Below is a small trained network, with its code and all its weights. Each question gives an input and a class and asks what happens when units are switched off, that is, made to give their printed mean instead of their output.

import numpy as np


def w(rows, s, z=0):
    codes = np.array(rows[::2]) - 128.0
    scale = np.full(codes.shape[1], s)
    scale[-1] = z or s
    return codes * scale


def f(y):
    return y / 2 * (1 + np.tanh(0.7978845608 * (y + 0.044715 * y**3)))


def log_softmax(a):
    a = a - a.max(-1, keepdims=True)
    return a - np.log(np.exp(a).sum(-1, keepdims=True))


def net(x, mask):
    res = np.array(x, float).reshape(1, 4) / 4 @ E
    y = f(res @ A[0][:, :-1].T + A[0][:, -1])
    res = res + np.where(mask, y, B[0][:, -1]) @ B[0][:, :-1]
    return log_softmax(res[-1] @ U[:, :-1].T + U[:, -1])


A, B = {}, {}
E = w([
[79,68,178,136,193,126,152,68,122,145,170],'x0',
[136,120,126,111,125,135,141,93,157,184,206],'x1',
[58,95,189,204,181,162,130,145,89,128,162],'x2',
[167,182,75,119,91,147,105,253,162,50,77],'x3',
],0.011)
A[0] = w([
[167,197,90,105,118,145,122,188,117,113,65,198],'n0',
[131,135,84,83,97,86,151,139,123,86,104,204],'n1',
[140,138,89,99,99,88,136,92,135,155,100,168],'n2',
[104,120,192,147,91,96,127,162,118,134,116,92],'n3',
[140,174,76,101,80,127,128,180,131,98,80,255],'n4',
[140,168,115,100,80,143,115,113,134,149,141,143],'n5',
[125,84,133,100,139,140,122,107,124,189,165,227],'n6',
[165,156,114,127,96,120,145,177,144,108,85,97],'n7',
[119,129,138,129,154,151,164,139,111,111,106,86],'n8',
[122,169,90,105,127,121,128,169,169,125,100,136],'n9',
[153,149,105,154,94,92,117,106,174,91,109,203],'n10',
[155,167,105,124,107,116,118,173,127,94,124,97],'n11',
[50,64,254,164,207,162,130,107,115,117,189,236],'n12',
[71,66,173,184,162,140,143,73,106,129,136,181],'n13',
],0.0096,0.0022)
B[0] = w([
[121,95,142,175,103,194,66,197,209,15,47,205],'n0',
[188,155,131,137,97,136,115,113,105,140,83,170],'n1',
[135,170,88,128,124,92,169,100,152,128,148,153],'n2',
[109,72,154,146,75,154,95,179,76,113,150,137],'n3',
[188,120,175,188,59,158,52,140,161,71,60,206],'n4',
[146,130,99,81,120,140,145,105,121,137,123,148],'n5',
[115,121,126,78,126,88,107,106,111,144,220,170],'n6',
[108,128,167,166,130,151,141,81,159,94,87,179],'n7',
[99,110,102,157,141,152,155,111,114,99,150,135],'n8',
[134,122,111,121,89,163,92,116,63,82,103,170],'n9',
[172,132,70,101,131,136,123,108,131,112,79,160],'n10',
[97,113,141,160,124,188,113,102,129,74,101,172],'n11',
[2,50,208,176,254,181,102,246,57,202,190,249],'n12',
[107,82,133,133,127,110,133,169,122,163,194,209],'n13',
],0.0079,0.02)
U = w([
[156,152,119,154,83,177,125,122,143,29,6,8],'0',
[170,157,93,27,95,48,188,80,136,163,133,209],'1',
[2,78,174,138,210,113,155,142,89,151,169,137],'2',
],0.0078,0.0015)

Each question gives the input, the list of numbers given to net, and the class t.
The units are the neurons (one row each of A and B). Each row of codes is followed by its name. A weight is (code - 128) times the scale printed after its matrix; where a second scale follows, it is the last column's (A, B and U).
mask holds one flag per neuron, in row order. A switched-off neuron (its flag False) gives its mean, the last column of its row in B, instead of its output. The means were averaged over made-up inputs and are rounded, as every weight is.
A unit's drop is (log p(t) with every unit on - log p(t) with that unit switched off) / (log p(t) with every unit on - log p(t) with every unit switched off).
The circuit of an input: a set's keep is (log p(t) with only the set's units on - log p(t) with every unit switched off) / (log p(t) with every unit on - log p(t) with every unit switched off). Starting from the 12 units with the biggest drops (on a tie, the unit counted first), units are removed one at a time, each time the one whose removal leaves the highest keep (on an exact tie, the one counted first), for as long as the keep stays at least 0.8.
units of the circuit, in order: the units of the circuit, biggest drop first
unit that matters most: the unit with the biggest drop
k most important neurons: the k neurons with the biggest drops, biggest first
drop of u: that unit's drop, to one decimal
input [6,7,-5,5], class 1: units of the circuit, in order : [n12, n0]
input [3,-8,-8,-4], class 1: unit that matters most : n0
input [-1,-2,-2,-4], class 1: units of the circuit, in order : [n12, n0]
input [-7,0,5,-2], class 0: 2 most important neurons : [n12, n13]
input [-7,-2,0,-5], class 0: 3 most important neurons : [n12, n13, n6]
input [5,-1,-5,2], class 0: 3 most important neurons : [n12, n13, n6]
input [-7,6,2,-1], class 0: 2 most important neurons : [n12, n13]
input [4,-8,-2,0], class 0: drop of n6 : 0.2
input [-2,-1,1,0], class 0: drop of n12 : 2.5
input [2,0,-6,-5], class 1: drop of n12 : 0.6
